Below are the code and all the weights of a small trained network. Each question names an input and a class and asks about switching units off, where a switched-off unit gives its printed mean instead of its output.

import numpy as np


def w(rows, s, z=0):
    codes = np.array(rows[::2]) - 128.0
    scale = np.full(codes.shape[1], s)
    scale[-1] = z or s
    return codes * scale


def f(y):
    return np.maximum(y, 0)


def log_softmax(a):
    a = a - a.max(-1, keepdims=True)
    return a - np.log(np.exp(a).sum(-1, keepdims=True))


def net(x, mask):
    res = np.array(x, float).reshape(1, 6) / 4 @ E
    y = f(res @ A[0][:, :-1].T + A[0][:, -1])
    res = res + np.where(mask, y, B[0][:, -1]) @ B[0][:, :-1]
    return log_softmax(res[-1] @ U[:, :-1].T + U[:, -1])


A, B = {}, {}
E = w([
[134,119,7,62,131,234,122,109],'x0',
[98,209,184,111,96,123,72,141],'x1',
[255,141,90,144,90,53,148,189],'x2',
[153,139,91,181,156,176,69,190],'x3',
[157,62,130,191,151,87,171,149],'x4',
[162,125,134,49,195,122,92,175],'x5',
],0.0071)
A[0] = w([
[54,189,206,129,52,69,151,42,156],'n1',
[19,122,192,21,177,137,146,101,96],'n2',
[234,155,150,115,115,43,94,176,198],'n3',
[147,140,180,216,69,29,206,111,157],'n4',
[44,144,131,108,135,236,74,122,153],'n5',
[87,177,67,147,146,208,70,104,91],'n6',
[147,79,23,109,148,191,176,85,129],'n7',
[220,191,104,86,125,106,37,197,139],'n8',
[55,205,120,149,122,215,61,124,121],'n9',
[204,168,88,97,126,94,81,124,145],'n10',
[37,114,155,102,146,216,95,121,190],'n11',
[198,47,152,243,164,53,182,175,145],'n12',
[41,153,172,117,169,188,82,88,179],'n13',
[70,163,217,109,95,73,149,92,162],'n14',
[186,37,62,165,147,116,168,142,207],'n15',
[163,212,124,57,146,158,55,198,157],'n16',
[125,81,29,66,120,231,204,66,133],'n17',
[54,105,213,46,213,109,129,123,171],'n18',
[178,216,97,51,126,103,44,170,119],'n19',
[39,102,104,71,190,203,145,103,253],'n20',
[160,65,21,99,119,140,228,96,131],'n21',
[176,38,99,212,173,70,146,140,69],'n22',
[89,166,189,182,47,38,170,64,128],'n23',
[70,135,218,104,175,115,130,102,92],'n24',
[59,165,212,134,149,70,144,82,170],'n25',
[67,139,40,157,125,253,89,122,132],'n26',
[77,147,82,150,119,244,46,110,98],'n27',
[91,168,100,144,89,239,102,125,93],'n28',
[51,118,202,73,189,134,110,101,60],'n29',
[132,61,3,52,128,215,164,96,167],'n30',
],0.0074,0.0045)
B[0] = w([
[52,146,197,63,50,151,154,142,227],'n1',
[133,57,190,127,153,145,48,41,206],'n2',
[159,177,154,107,156,142,132,234,240],'n3',
[64,147,206,127,81,71,203,231,242],'n4',
[71,169,77,184,171,182,75,65,222],'n5',
[84,191,58,164,147,177,138,122,188],'n6',
[178,127,53,123,88,122,198,66,209],'n7',
[194,187,106,68,173,163,97,215,212],'n8',
[48,175,118,167,146,174,120,122,206],'n9',
[175,143,129,86,142,118,156,176,184],'n10',
[107,145,103,154,173,183,64,44,223],'n11',
[115,69,194,210,200,62,170,211,255],'n12',
[83,122,163,109,150,168,70,72,221],'n13',
[84,118,196,60,67,134,126,168,211],'n14',
[176,85,113,168,169,66,179,140,232],'n15',
[171,191,81,69,170,195,92,175,209],'n16',
[168,102,45,123,56,85,181,2,228],'n17',
[176,61,186,101,139,119,60,124,211],'n18',
[195,176,103,54,131,174,104,196,196],'n19',
[120,103,97,126,119,149,88,22,247],'n20',
[196,83,69,90,70,63,196,72,213],'n21',
[126,101,121,216,200,89,170,159,201],'n22',
[47,150,180,110,67,130,181,190,220],'n23',
[113,77,204,87,134,124,84,82,180],'n24',
[94,84,211,82,91,122,108,128,212],'n25',
[86,201,35,187,144,166,157,54,221],'n26',
[56,198,54,201,137,174,106,92,204],'n27',
[88,189,88,182,164,139,140,102,185],'n28',
[122,58,187,107,162,130,58,42,179],'n29',
[178,128,36,114,55,84,198,30,244],'n30',
],0.0085,0.0082)
U = w([
[202,89,44,117,35,90,201,49,78],'0',
[27,206,78,202,162,194,87,77,137],'1',
[154,65,161,254,222,55,165,197,254],'2',
[37,140,203,84,15,109,162,188,52],'3',
[113,39,194,70,152,152,27,75,9],'4',
[218,212,105,37,165,160,88,225,225],'5',
],0.0086,0.0025)

Each question gives the input, the list of numbers given to net, and the class t.
The units are the neurons (one row each of A and B). Each row of codes is followed by its name. A weight is (code - 128) times the scale printed after its matrix; where a second scale follows, it is the last column's (A, B and U).
mask holds one flag per neuron, in row order. A switched-off neuron (its flag False) gives its mean, the last column of its row in B, instead of its output. The means were averaged over made-up inputs and are rounded, as every weight is.
A unit's drop is (log p(t) with every unit on - log p(t) with that unit switched off) / (log p(t) with every unit on - log p(t) with every unit switched off).
The circuit of an input: a set's keep is (log p(t) with only the set's units on - log p(t) with every unit switched off) / (log p(t) with every unit on - log p(t) with every unit switched off). Starting from the 12 units with the biggest drops (on a tie, the unit counted first), units are removed one at a time, each time the one whose removal leaves the highest keep (on an exact tie, the one counted first), for as long as the keep stays at least 0.8.
circuit, biggest first: the units of the circuit, biggest drop first
k most important neurons: the k neurons with the biggest drops, biggest first
drop of u: that unit's drop, to one decimal
input [-1,-8,5,0,-2,7], class 2: circuit, biggest first : (n12)
input [-8,-7,1,-1,-3,2], class 2: 2 most important neurons : (n12; n22)
input [-5,8,8,-7,-6,4], class 5: 3 most important neurons : (n8; n19; n16)
input [7,6,-1,-8,1,3], class 0: 3 most important neurons : (n30; n17; n12)
input [-2,6,6,-1,1,0], class 5: 2 most important neurons : (n8; n3)
input [-2,-2,7,0,-5,-4], class 2: 3 most important neurons : (n16; n14; n1)
input [4,0,8,-8,1,5], class 5: 2 most important neurons : (n3; n8)
input [-3,-1,-5,-1,8,1], class 2: 2 most important neurons : (n12; n22)
input [-8,0,-8,4,7,-2], class 3: 2 most important neurons : (n4; n23)
input [-8,7,-6,1,-6,-8], class 3: drop of n23 : 0.2
input [8,-5,7,0,-7,8], class 0: drop of n17 : 0.3
input [-3,3,-6,4,7,-3], class 3: drop of n2 : 0.2
input [-5,-6,-3,-3,-5,-3], class 3: 2 most important neurons : (n23; n1)
input [-2,-7,0,-5,1,-7], class 3: circuit, biggest first : (n4)
